Below are the code and all the weights of a small trained network. Each question names an input and a class and asks about switching units off, where a switched-off unit gives its printed mean instead of its output.

import numpy as np


def w(rows, s, z=0):
    codes = np.array(rows[::2]) - 128.0
    scale = np.full(codes.shape[1], s)
    scale[-1] = z or s
    return codes * scale


def f(y):
    return y / 2 * (1 + np.tanh(0.7978845608 * (y + 0.044715 * y**3)))


def log_softmax(a):
    a = a - a.max(-1, keepdims=True)
    return a - np.log(np.exp(a).sum(-1, keepdims=True))


def net(x, mask):
    res = np.array(x, float).reshape(1, 4) / 4 @ E
    y = f(res @ A[0][:, :-1].T + A[0][:, -1])
    res = res + np.where(mask, y, B[0][:, -1]) @ B[0][:, :-1]
    return log_softmax(res[-1] @ U[:, :-1].T + U[:, -1])


A, B = {}, {}
E = w([
[128,130,128],'x0',
[54,3,49],'x1',
[211,152,12],'x2',
[36,224,74],'x3',
],0.0071)
A[0] = w([
[176,117,92,65],'n0',
[85,51,133,160],'n1',
[129,121,53,77],'n2',
[181,123,1,99],'n3',
[122,59,106,119],'n4',
[153,148,172,79],'n5',
[82,104,92,192],'n6',
[148,167,135,100],'n7',
[74,68,97,96],'n8',
[152,150,85,61],'n9',
[165,146,147,131],'n10',
[66,73,206,136],'n11',
[95,89,231,117],'n12',
[184,171,178,111],'n13',
[169,51,58,176],'n14',
[114,128,115,77],'n15',
[168,136,61,63],'n16',
[138,89,100,74],'n17',
[167,140,103,83],'n18',
[57,145,63,120],'n19',
[168,124,122,91],'n20',
[99,88,116,88],'n21',
[74,124,161,161],'n22',
[187,143,155,136],'n23',
[142,154,147,75],'n24',
[114,28,125,148],'n25',
[136,177,193,192],'n26',
[174,83,158,107],'n27',
[80,127,181,93],'n28',
[127,125,33,179],'n29',
[98,97,196,89],'n30',
[158,167,149,117],'n31',
[150,161,165,85],'n32',
[150,183,180,108],'n33',
[115,129,132,253],'n34',
[209,46,176,61],'n35',
[88,170,106,169],'n36',
[90,125,172,94],'n37',
[196,117,92,151],'n38',
[78,193,103,56],'n39',
[103,97,83,86],'n40',
[176,96,145,71],'n41',
[158,164,180,85],'n42',
[183,101,131,142],'n43',
],0.016,0.0071)
B[0] = w([
[98,134,77,148],'n0',
[149,123,130,235],'n1',
[115,129,115,168],'n2',
[147,145,99,238],'n3',
[146,118,118,199],'n4',
[134,99,105,162],'n5',
[157,117,151,212],'n6',
[113,87,127,157],'n7',
[139,99,135,208],'n8',
[106,130,94,143],'n9',
[134,106,148,166],'n10',
[154,158,93,254],'n11',
[135,161,86,251],'n12',
[151,96,124,219],'n13',
[144,132,148,253],'n14',
[107,122,128,118],'n15',
[115,126,101,168],'n16',
[112,108,115,148],'n17',
[123,108,101,142],'n18',
[114,114,157,205],'n19',
[106,133,107,136],'n20',
[141,89,125,160],'n21',
[147,172,106,197],'n22',
[147,111,148,190],'n23',
[119,104,104,138],'n24',
[169,96,157,245],'n25',
[162,119,147,253],'n26',
[47,168,162,185],'n27',
[128,143,86,182],'n28',
[133,160,146,225],'n29',
[110,150,72,196],'n30',
[148,90,127,178],'n31',
[131,94,108,168],'n32',
[144,89,125,213],'n33',
[181,164,157,216],'n34',
[12,145,185,229],'n35',
[98,135,204,195],'n36',
[118,150,66,166],'n37',
[147,184,105,192],'n38',
[22,89,148,180],'n39',
[127,101,126,165],'n40',
[59,119,130,155],'n41',
[136,105,112,189],'n42',
[96,176,131,178],'n43',
],0.011,0.0085)
U = w([
[14,124,233,234],'0',
[133,183,50,17],'1',
[179,163,241,253],'2',
[161,2,181,1],'3',
],0.0097,0.0045)

Each question gives the input, the list of numbers given to net, and the class t.
The units are the neurons (one row each of A and B). Each row of codes is followed by its name. A weight is (code - 128) times the scale printed after its matrix; where a second scale follows, it is the last column's (A, B and U).
mask holds one flag per neuron, in row order. A switched-off neuron (its flag False) gives its mean, the last column of its row in B, instead of its output. The means were averaged over made-up inputs and are rounded, as every weight is.
A unit's drop is (log p(t) with every unit on - log p(t) with that unit switched off) / (log p(t) with every unit on - log p(t) with every unit switched off).
The circuit of an input: a set's keep is (log p(t) with only the set's units on - log p(t) with every unit switched off) / (log p(t) with every unit on - log p(t) with every unit switched off). Starting from the 12 units with the biggest drops (on a tie, the unit counted first), units are removed one at a time, each time the one whose removal leaves the highest keep (on an exact tie, the one counted first), for as long as the keep stays at least 0.8.
circuit, biggest first: the units of the circuit, biggest drop first
top k neurons: the k neurons with the biggest drops, biggest first
drop of u: that unit's drop, to one decimal
input [6,-7,-7,-6], class 1: top neuron	n12
input [-6,-7,8,-1], class 1: circuit, biggest first	n38, n0
input [3,-3,0,-3], class 0: circuit, biggest first	n25, n11
input [-3,7,-5,5], class 3: circuit, biggest first	n8, n35
input [2,3,7,-5], class 1: top 3 neurons	n3, n38, n0
input [2,4,7,-5], class 1: top 3 neurons	n3, n38, n0
input [-6,-1,-6,-8], class 0: top 2 neurons	n35, n27
input [-5,-6,-8,-8], class 0: top 3 neurons	n35, n27, n41
input [2,1,6,7], class 0: top 2 neurons	n39, n36
input [0,-6,5,6], class 0: top 2 neurons	n39, n36
input [-6,-2,-7,-8], class 0: top 2 neurons	n35, n27
input [5,0,6,8], class 0: top 2 neurons	n39, n36
input [-1,-5,-1,6], class 0: drop of n3	0.1
input [-3,6,0,2], class 3: drop of n8	0.2
input [1,-6,-7,6], class 1: drop of n12	0.2
input [3,3,4,-6], class 0: circuit, biggest first	n35
input [8,-6,-8,-5], class 1: drop of n21	0.0
